Here is a tiny trained network, its code and every weight. The questions are about switching its units off for an input and a class, where a switched-off unit gives its printed mean instead of its output.

import numpy as np


def w(rows, s, z=0):
    codes = np.array(rows[::2]) - 128.0
    scale = np.full(codes.shape[1], s)
    scale[-1] = z or s
    return codes * scale


def f(y):
    return np.maximum(y, 0)


def log_softmax(a):
    a = a - a.max(-1, keepdims=True)
    return a - np.log(np.exp(a).sum(-1, keepdims=True))


def net(x, mask):
    res = np.array(x, float).reshape(1, 3) / 4 @ E
    y = f(res @ A[0][:, :-1].T + A[0][:, -1])
    res = res + np.where(mask, y, B[0][:, -1]) @ B[0][:, :-1]
    return log_softmax(res[-1] @ U[:, :-1].T + U[:, -1])


A, B = {}, {}
E = w([
[124,128,137],'x0',
[145,11,173],'x1',
[182,125,59],'x2',
],0.011)
A[0] = w([
[248,116,147,41],'N1',
[108,205,118,79],'N2',
[83,142,202,190],'N3',
[160,70,169,86],'N4',
[157,207,144,3],'N5',
[69,188,95,44],'N6',
[91,76,126,40],'N7',
],0.013,0.0054)
B[0] = w([
[103,145,95,177],'N1',
[105,24,218,226],'N2',
[151,254,29,254],'N3',
[12,127,89,225],'N4',
[76,102,158,177],'N5',
[12,60,78,211],'N6',
[60,115,192,163],'N7',
],0.0091,0.0063)
U = w([
[129,247,16,206],'0',
[29,57,189,1],'1',
[159,211,111,253],'2',
[254,249,154,101],'3',
],0.0068,0.006)

Each question gives the input, the list of numbers given to net, and the class t.
The units are the neurons (one row each of A and B). Each row of codes is followed by its name. A weight is (code - 128) times the scale printed after its matrix; where a second scale follows, it is the last column's (A, B and U).
mask holds one flag per neuron, in row order. A switched-off neuron (its flag False) gives its mean, the last column of its row in B, instead of its output. The means were averaged over made-up inputs and are rounded, as every weight is.
A unit's drop is (log p(t) with every unit on - log p(t) with that unit switched off) / (log p(t) with every unit on - log p(t) with every unit switched off).
The circuit of an input: a set's keep is (log p(t) with only the set's units on - log p(t) with every unit switched off) / (log p(t) with every unit on - log p(t) with every unit switched off). Starting from all 7 units, units are removed one at a time, each time the one whose removal leaves the highest keep (on an exact tie, the one counted first), for as long as the keep stays at least 0.8.
units of the circuit, in order: the units of the circuit, biggest drop first
k most important neurons: the k neurons with the biggest drops, biggest first
drop when u is switched off: that unit's drop, to one decimal
input [6,0,-8], class 0: units of the circuit, in order -> [N3]
input [-1,2,2], class 3: units of the circuit, in order -> [N6 N4]
input [-3,3,-4], class 0: 2 most important neurons -> [N3 N2]
input [-3,-7,4], class 1: 3 most important neurons -> [N2 N3 N6]
input [3,-5,-2], class 1: 3 most important neurons -> [N2 N6 N5]
input [5,-6,-5], class 1: 3 most important neurons -> [N2 N6 N5]
input [1,-2,0], class 3: 2 most important neurons -> [N4 N6]
input [3,-5,-4], class 1: 3 most important neurons -> [N2 N6 N5]
input [-3,3,-8], class 0: drop when N3 is switched off -> 0.6
input [3,6,-7], class 0: drop when N2 is switched off -> 0.2
input [8,-8,-5], class 1: drop when N2 is switched off -> 0.8
input [8,-8,7], class 1: drop when N5 is switched off -> 0.1
